Below is a small trained network, with its code and all its weights. Each question gives an input and a class and asks what happens when units are switched off, that is, made to give their printed mean instead of their output.

import numpy as np


def w(rows, s, z=0):
    codes = np.array(rows[::2]) - 128.0
    scale = np.full(codes.shape[1], s)
    scale[-1] = z or s
    return codes * scale


def norm(h):
    return h / np.sqrt((h * h).mean(-1, keepdims=True) + 1e-5)


def f(y):
    return y / 2 * (1 + np.tanh(0.7978845608 * (y + 0.044715 * y**3)))


def log_softmax(a):
    a = a - a.max(-1, keepdims=True)
    return a - np.log(np.exp(a).sum(-1, keepdims=True))


def net(x, mask):
    res = np.array(x, float).reshape(1, 6) / 4 @ E
    u = 0
    for l in range(2):
        y = f(norm(res) @ A[l][:, :-1].T + A[l][:, -1])
        res = res + np.where(mask[u : u + 12], y, B[l][:, -1]) @ B[l][:, :-1]
        u += 12
    return log_softmax(norm(res)[-1] @ U[:, :-1].T + U[:, -1])


A, B = {}, {}
E = w([
[144,222,160,84,167,4],'x0',
[106,84,198,192,125,79],'x1',
[98,133,68,188,63,70],'x2',
[166,208,88,144,44,217],'x3',
[8,143,167,237,177,169],'x4',
[220,172,49,158,171,95],'x5',
],0.0033)
A[0] = w([
[180,170,88,83,112,181,54],'0.n1',
[253,137,108,145,78,101,254],'0.n2',
[181,67,124,108,223,50,244],'0.n3',
[174,184,41,149,53,71,79],'0.n4',
[108,117,159,64,135,117,81],'0.n5',
[164,82,76,118,100,134,217],'0.n6',
[100,89,164,139,23,176,208],'0.n7',
[176,124,45,140,119,92,66],'0.n8',
[85,75,162,150,195,152,193],'0.n9',
[47,214,127,202,103,178,60],'0.n10',
[85,161,195,141,125,85,87],'0.n11',
[141,219,96,148,85,212,113],'0.n12',
],0.008,0.0016)
B[0] = w([
[119,190,91,168,196,92,203],'0.n1',
[141,104,126,66,203,92,254],'0.n2',
[86,99,215,213,116,222,235],'0.n3',
[30,210,162,124,125,31,227],'0.n4',
[115,173,76,130,77,132,149],'0.n5',
[96,99,190,123,227,141,187],'0.n6',
[202,61,82,110,116,59,222],'0.n7',
[26,121,223,113,121,97,175],'0.n8',
[126,210,99,136,35,104,193],'0.n9',
[158,49,128,157,5,109,202],'0.n10',
[83,253,144,12,142,90,164],'0.n11',
[186,148,139,227,158,149,227],'0.n12',
],0.0056,0.0046)
A[1] = w([
[124,159,7,230,63,82,84],'1.n1',
[181,153,106,36,56,61,188],'1.n2',
[114,93,157,113,45,171,123],'1.n3',
[140,94,86,249,75,140,183],'1.n4',
[240,218,126,146,190,192,103],'1.n5',
[155,114,219,168,194,124,38],'1.n6',
[128,45,95,153,111,132,250],'1.n7',
[16,84,172,122,161,120,227],'1.n8',
[56,194,215,126,25,99,106],'1.n9',
[205,170,215,200,154,85,137],'1.n10',
[57,55,33,50,57,98,94],'1.n11',
[3,133,132,117,185,194,192],'1.n12',
],0.0061,0.0022)
B[1] = w([
[153,137,198,106,60,167,201],'1.n1',
[87,192,222,114,167,109,186],'1.n2',
[146,140,65,141,152,94,161],'1.n3',
[182,173,174,154,91,80,222],'1.n4',
[163,136,55,198,134,82,185],'1.n5',
[128,93,126,51,111,165,164],'1.n6',
[229,181,165,132,90,118,187],'1.n7',
[142,182,106,151,72,94,226],'1.n8',
[118,155,81,143,254,68,252],'1.n9',
[66,59,123,103,141,149,210],'1.n10',
[218,56,136,52,230,180,160],'1.n11',
[138,182,105,34,74,95,185],'1.n12',
],0.0056,0.0041)
U = w([
[103,130,69,90,81,203,80],'0',
[186,37,151,35,182,139,139],'1',
[247,111,139,222,22,123,195],'2',
[63,38,197,157,108,206,67],'3',
[162,157,32,191,249,150,104],'4',
[57,70,31,137,82,169,2],'5',
[86,85,50,135,90,153,5],'6',
[18,217,166,124,161,39,199],'7',
],0.012,0.0066)

Each question gives the input, the list of numbers given to net, and the class t.
The units are the neurons (one row each of A and B). Each row of codes is followed by its name. A weight is (code - 128) times the scale printed after its matrix; where a second scale follows, it is the last column's (A, B and U).
mask holds one flag per neuron, layer by layer. A switched-off neuron (its flag False) gives its mean, the last column of its row in B, instead of its output. The means were averaged over made-up inputs and are rounded, as every weight is.
A unit's drop is (log p(t) with every unit on - log p(t) with that unit switched off) / (log p(t) with every unit on - log p(t) with every unit switched off).
The circuit of an input: a set's keep is (log p(t) with only the set's units on - log p(t) with every unit switched off) / (log p(t) with every unit on - log p(t) with every unit switched off). Starting from the 12 units with the biggest drops (on a tie, the unit counted first), units are removed one at a time, each time the one whose removal leaves the highest keep (on an exact tie, the one counted first), for as long as the keep stays at least 0.8.
circuit, biggest first: the units of the circuit, biggest drop first
k most important neurons: the k neurons with the biggest drops, biggest first
k most important neurons of layer l: the k neurons of layer l with the biggest drops, biggest first
drop of u: that unit's drop, to one decimal
input [6,-5,-8,-5,-2,6], class 1: 3 most important neurons of layer 0 => [0.n3; 0.n4; 0.n12]
input [-8,4,-2,-8,-1,-8], class 2: most important neuron => [0.n2]
input [-1,-7,-3,4,-3,-7], class 2: 2 most important neurons => [0.n12; 0.n11]
input [-2,-1,7,-2,-7,-4], class 1: 3 most important neurons of layer 0 => [0.n7; 0.n11; 0.n9]
input [-3,6,-6,0,5,4], class 2: 2 most important neurons of layer 0 => [0.n4; 0.n8]
input [-5,-8,-6,3,-6,-6], class 4: circuit, biggest first => [0.n1; 1.n5]
input [-5,-8,3,4,0,5], class 7: 4 most important neurons of layer 0 => [0.n4; 0.n8; 0.n1; 0.n7]
input [-7,-1,7,4,-2,6], class 7: 2 most important neurons => [0.n4; 0.n8]
input [-4,-2,-1,-2,-1,-3], class 1: 4 most important neurons => [1.n11; 0.n12; 0.n3; 0.n10]
input [-7,0,7,8,-7,5], class 7: 2 most important neurons of layer 0 => [0.n4; 0.n8]
input [-2,-7,7,2,2,7], class 7: drop of 0.n4 => 0.5
input [-2,-6,5,4,-6,-5], class 7: drop of 0.n4 => 1.0
input [-2,-6,5,-1,-7,-8], class 1: drop of 1.n11 => 0.3
input [2,-2,8,7,-4,5], class 7: most important neuron => [0.n4]
